Below are the code and all the weights of a small trained network. Each question names an input and a class and asks about switching units off, where a switched-off unit gives its printed mean instead of its output.

import numpy as np


def w(rows, s, z=0):
    codes = np.array(rows[::2]) - 128.0
    scale = np.full(codes.shape[1], s)
    scale[-1] = z or s
    return codes * scale


def f(y):
    return y / 2 * (1 + np.tanh(0.7978845608 * (y + 0.044715 * y**3)))


def log_softmax(a):
    a = a - a.max(-1, keepdims=True)
    return a - np.log(np.exp(a).sum(-1, keepdims=True))


def net(x, mask):
    res = np.array(x, float).reshape(1, 7) / 4 @ E
    y = f(res @ A[0][:, :-1].T + A[0][:, -1])
    res = res + np.where(mask, y, B[0][:, -1]) @ B[0][:, :-1]
    return log_softmax(res[-1] @ U[:, :-1].T + U[:, -1])


A, B = {}, {}
E = w([
[217,72,57,175,43,116,63,138],'x0',
[115,98,215,125,98,9,145,166],'x1',
[142,184,78,210,110,146,99,205],'x2',
[127,60,97,126,95,111,99,105],'x3',
[2,175,25,158,74,142,91,71],'x4',
[176,93,115,64,195,191,159,46],'x5',
[132,89,144,130,49,23,110,155],'x6',
],0.0063)
A[0] = w([
[140,160,119,153,88,118,118,129,197],'neuron 0',
[47,170,143,136,165,148,132,108,158],'neuron 1',
[214,134,201,101,179,137,142,156,120],'neuron 2',
[155,103,56,117,120,180,120,64,53],'neuron 3',
[119,98,151,118,133,79,107,141,86],'neuron 4',
[55,177,128,109,137,155,140,114,134],'neuron 5',
[119,112,98,158,158,138,121,121,157],'neuron 6',
[125,151,49,60,121,138,146,110,249],'neuron 7',
[176,140,167,120,158,127,144,130,161],'neuron 8',
[128,72,202,98,100,9,132,122,88],'neuron 9',
[129,138,74,162,63,86,111,207,139],'neuron 10',
[132,149,104,168,65,112,110,173,105],'neuron 11',
[163,101,147,112,177,163,124,158,201],'neuron 12',
[135,102,96,138,101,185,104,79,162],'neuron 13',
],0.015,0.0017)
B[0] = w([
[153,127,139,120,152,119,107,147,159],'neuron 0',
[42,145,106,130,144,114,131,128,198],'neuron 1',
[150,143,193,99,154,179,192,119,246],'neuron 2',
[189,117,93,133,96,155,108,99,212],'neuron 3',
[125,138,136,127,82,116,136,133,165],'neuron 4',
[41,117,105,126,144,127,127,132,191],'neuron 5',
[121,92,111,107,125,112,113,105,149],'neuron 6',
[125,119,67,142,108,143,123,116,184],'neuron 7',
[136,108,170,108,146,148,147,121,189],'neuron 8',
[111,109,140,136,4,108,165,154,254],'neuron 9',
[168,131,154,141,170,71,74,181,215],'neuron 10',
[165,131,157,155,172,85,104,147,191],'neuron 11',
[148,142,144,109,161,156,138,118,193],'neuron 12',
[176,142,84,128,115,119,123,96,192],'neuron 13',
],0.026,0.012)
U = w([
[111,103,172,116,20,99,170,164,200],'0',
[171,155,155,164,179,74,73,188,228],'1',
[144,162,192,48,180,212,206,108,204],'2',
[182,118,42,120,121,178,93,42,2],'3',
[1,178,78,123,169,140,130,106,36],'4',
],0.0062,0.00063)

Each question gives the input, the list of numbers given to net, and the class t.
The units are the neurons (one row each of A and B). Each row of codes is followed by its name. A weight is (code - 128) times the scale printed after its matrix; where a second scale follows, it is the last column's (A, B and U).
mask holds one flag per neuron, in row order. A switched-off neuron (its flag False) gives its mean, the last column of its row in B, instead of its output. The means were averaged over made-up inputs and are rounded, as every weight is.
A unit's drop is (log p(t) with every unit on - log p(t) with that unit switched off) / (log p(t) with every unit on - log p(t) with every unit switched off).
The circuit of an input: a set's keep is (log p(t) with only the set's units on - log p(t) with every unit switched off) / (log p(t) with every unit on - log p(t) with every unit switched off). Starting from the 12 units with the biggest drops (on a tie, the unit counted first), units are removed one at a time, each time the one whose removal leaves the highest keep (on an exact tie, the one counted first), for as long as the keep stays at least 0.8.
units of the circuit, in order: the units of the circuit, biggest drop first
k most important neurons: the k neurons with the biggest drops, biggest first
drop when u is switched off: that unit's drop, to one decimal
input [3,6,3,0,0,5,-5], class 2: units of the circuit, in order => (neuron 9; neuron 10)
input [0,-8,-6,-6,7,1,6], class 3: units of the circuit, in order => (neuron 3)
input [8,-3,-6,-3,-4,-7,-4], class 1: units of the circuit, in order => (neuron 9; neuron 2)
input [0,-4,5,-2,-3,0,0], class 2: units of the circuit, in order => (neuron 9; neuron 10)
input [2,1,-3,3,-1,2,-5], class 3: 2 most important neurons => (neuron 2; neuron 3)
input [4,3,5,5,-2,-4,6], class 1: 2 most important neurons => (neuron 10; neuron 11)
input [-7,2,6,-5,-5,-2,5], class 2: 3 most important neurons => (neuron 2; neuron 8; neuron 7)
input [7,-6,-4,2,-7,-6,-8], class 2: 3 most important neurons => (neuron 2; neuron 12; neuron 7)
input [-3,8,-5,-6,6,-2,-3], class 4: 2 most important neurons => (neuron 1; neuron 5)
input [4,-6,0,6,-1,-4,-1], class 3: 2 most important neurons => (neuron 3; neuron 13)
input [-5,8,7,-3,0,-8,5], class 1: drop when neuron 10 is switched off => 3.2
input [3,7,2,3,-7,3,-2], class 2: 2 most important neurons => (neuron 2; neuron 12)
input [-7,-8,0,-5,0,-5,3], class 4: drop when neuron 10 is switched off => 0.0
input [5,-5,3,-5,1,2,6], class 1: drop when neuron 10 is switched off => 0.1
input [-5,0,6,-6,5,0,5], class 4: units of the circuit, in order => (neuron 1)
